data =
[[131 131 104 139 124 123 115 129 147 131]
 [154 123 139 120 127 124 134 107 124 155]
 [101 133 116 135 129 132 123 150 133 101]
 [118 132  98 138 125 124 112 133 145 119]]
data[0][0] -> 131
data[0][5] -> 123
data[2] -> [101, 133, 116, 135, 129, 132, 123, 150, 133, 101]
data[0][9] -> 131
data[:, 3] -> [139, 120, 135, 138]
data[:, 8] -> [147, 124, 133, 145]
data[2][7] -> 150
data[0][7] -> 129
data[3][0] -> 118
data[:, 7] -> [129, 107, 150, 133]
data[1][3] -> 120
data[1][2] -> 139
data[0][1] -> 131
data[3] -> [118, 132, 98, 138, 125, 124, 112, 133, 145, 119]
data[:, 5] -> [123, 124, 132, 124]

x =
array([[128, 125, 135, 126, 120, 128, 125, 125, 121],
       [133, 128, 127, 113, 130, 131, 126, 146, 130],
       [128, 127, 123, 123, 138, 130, 124, 137, 135],
       [125, 118, 129, 127, 145, 153, 139, 125, 118],
       [124, 124, 115, 125, 130, 133, 136, 138, 125],
       [118, 138, 142, 130, 122, 133, 126, 110, 121],
       [132, 146, 132, 120, 121, 134, 130, 126, 135],
       [118, 121, 126, 129, 125, 117, 125, 131, 128],
       [133, 114, 127, 136, 131, 121, 141, 127, 124],
       [118, 130, 122, 125, 132, 128, 130, 128, 132],
       [123, 132, 146, 121, 129, 127, 117, 126, 136],
       [127, 127, 125, 133, 138, 114, 123, 125, 125],
       [135, 102, 123, 142, 113, 129, 128, 139, 133],
       [126, 117, 127, 134, 141, 134, 129, 111, 136],
       [133, 138, 136, 122, 138, 118, 122, 117, 137],
       [142, 138, 130, 131, 131, 131, 113, 145, 137]])
x[0,0]: 128
x[:, 0]: [128, 133, 128, 125, 124, 118, 132, 118, 133, 118, 123, 127, 135, 126, 133, 142]
x[13]: [126, 117, 127, 134, 141, 134, 129, 111, 136]
x[4,3]: 125
x[7]: [118, 121, 126, 129, 125, 117, 125, 131, 128]
x[8]: [133, 114, 127, 136, 131, 121, 141, 127, 124]
x[4]: [124, 124, 115, 125, 130, 133, 136, 138, 125]
x[:, 3]: [126, 113, 123, 127, 125, 130, 120, 129, 136, 125, 121, 133, 142, 134, 122, 131]
x[11,7]: 125
x[7,8]: 128
x[5,3]: 130
x[8,5]: 121
x[6,1]: 146
x[15,5]: 131
x[:, 6]: [125, 126, 124, 139, 136, 126, 130, 125, 141, 130, 117, 123, 128, 129, 122, 113]
x[:, 1]: [125, 128, 127, 118, 124, 138, 146, 121, 114, 130, 132, 127, 102, 117, 138, 138]
x[12,3]: 142
x[0]: [128, 125, 135, 126, 120, 128, 125, 125, 121]
x[4,4]: 130
x[9]: [118, 130, 122, 125, 132, 128, 130, 128, 132]
x[6]: [132, 146, 132, 120, 121, 134, 130, 126, 135]
x[8,2]: 127
x[11,6]: 123
x[8,8]: 124
x[1]: [133, 128, 127, 113, 130, 131, 126, 146, 130]
x[14,1]: 138
x[10]: [123, 132, 146, 121, 129, 127, 117, 126, 136]
x[7,2]: 126
x[10,1]: 132
x[:, 7]: [125, 146, 137, 125, 138, 110, 126, 131, 127, 128, 126, 125, 139, 111, 117, 145]
x[14,5]: 118
x[9,8]: 132
x[8,1]: 114
x[8,0]: 133
x[5,5]: 133

X =
[[120 127 134 119 128 130 134 140 126 126 134 129 133 125]
 [131 148 131 129 130 128 133 135 146 105 131 120 133 126]
 [130 124 138 125 133 122 121 131 125 130 126 134 120 133]
 [118 135 125 125 135 126 127 136 132 132 126 123 128 122]
 [128 117 128 147 133 110 135 126 121 138 134 127 135 133]
 [116 138 134 122 127 128 136 137 135 132 132 128 132 128]]
X[-6, -14]: 120
X[:, -11]: [119, 129, 125, 125, 147, 122]
X[-3, -7]: 136
X[-4, 3]: 125
X[4, 0]: 128
X[0, -5]: 126
X[1]: [131, 148, 131, 129, 130, 128, 133, 135, 146, 105, 131, 120, 133, 126]
X[-4, -10]: 133
X[5, -3]: 128
X[:, 0]: [120, 131, 130, 118, 128, 116]
X[5, 1]: 138
X[3]: [118, 135, 125, 125, 135, 126, 127, 136, 132, 132, 126, 123, 128, 122]
X[-1, 2]: 134
X[-4, -8]: 121
X[-4, 13]: 133
X[-4]: [130, 124, 138, 125, 133, 122, 121, 131, 125, 130, 126, 134, 120, 133]
X[0, 11]: 129
X[5]: [116, 138, 134, 122, 127, 128, 136, 137, 135, 132, 132, 128, 132, 128]
X[3, 2]: 125
X[:, 12]: [133, 133, 120, 128, 135, 132]
X[1, 0]: 131
X[1, 10]: 131
X[5, -6]: 135
X[:, -12]: [134, 131, 138, 125, 128, 134]
X[-6, -13]: 127
X[-3, -6]: 132
X[-4, 7]: 131
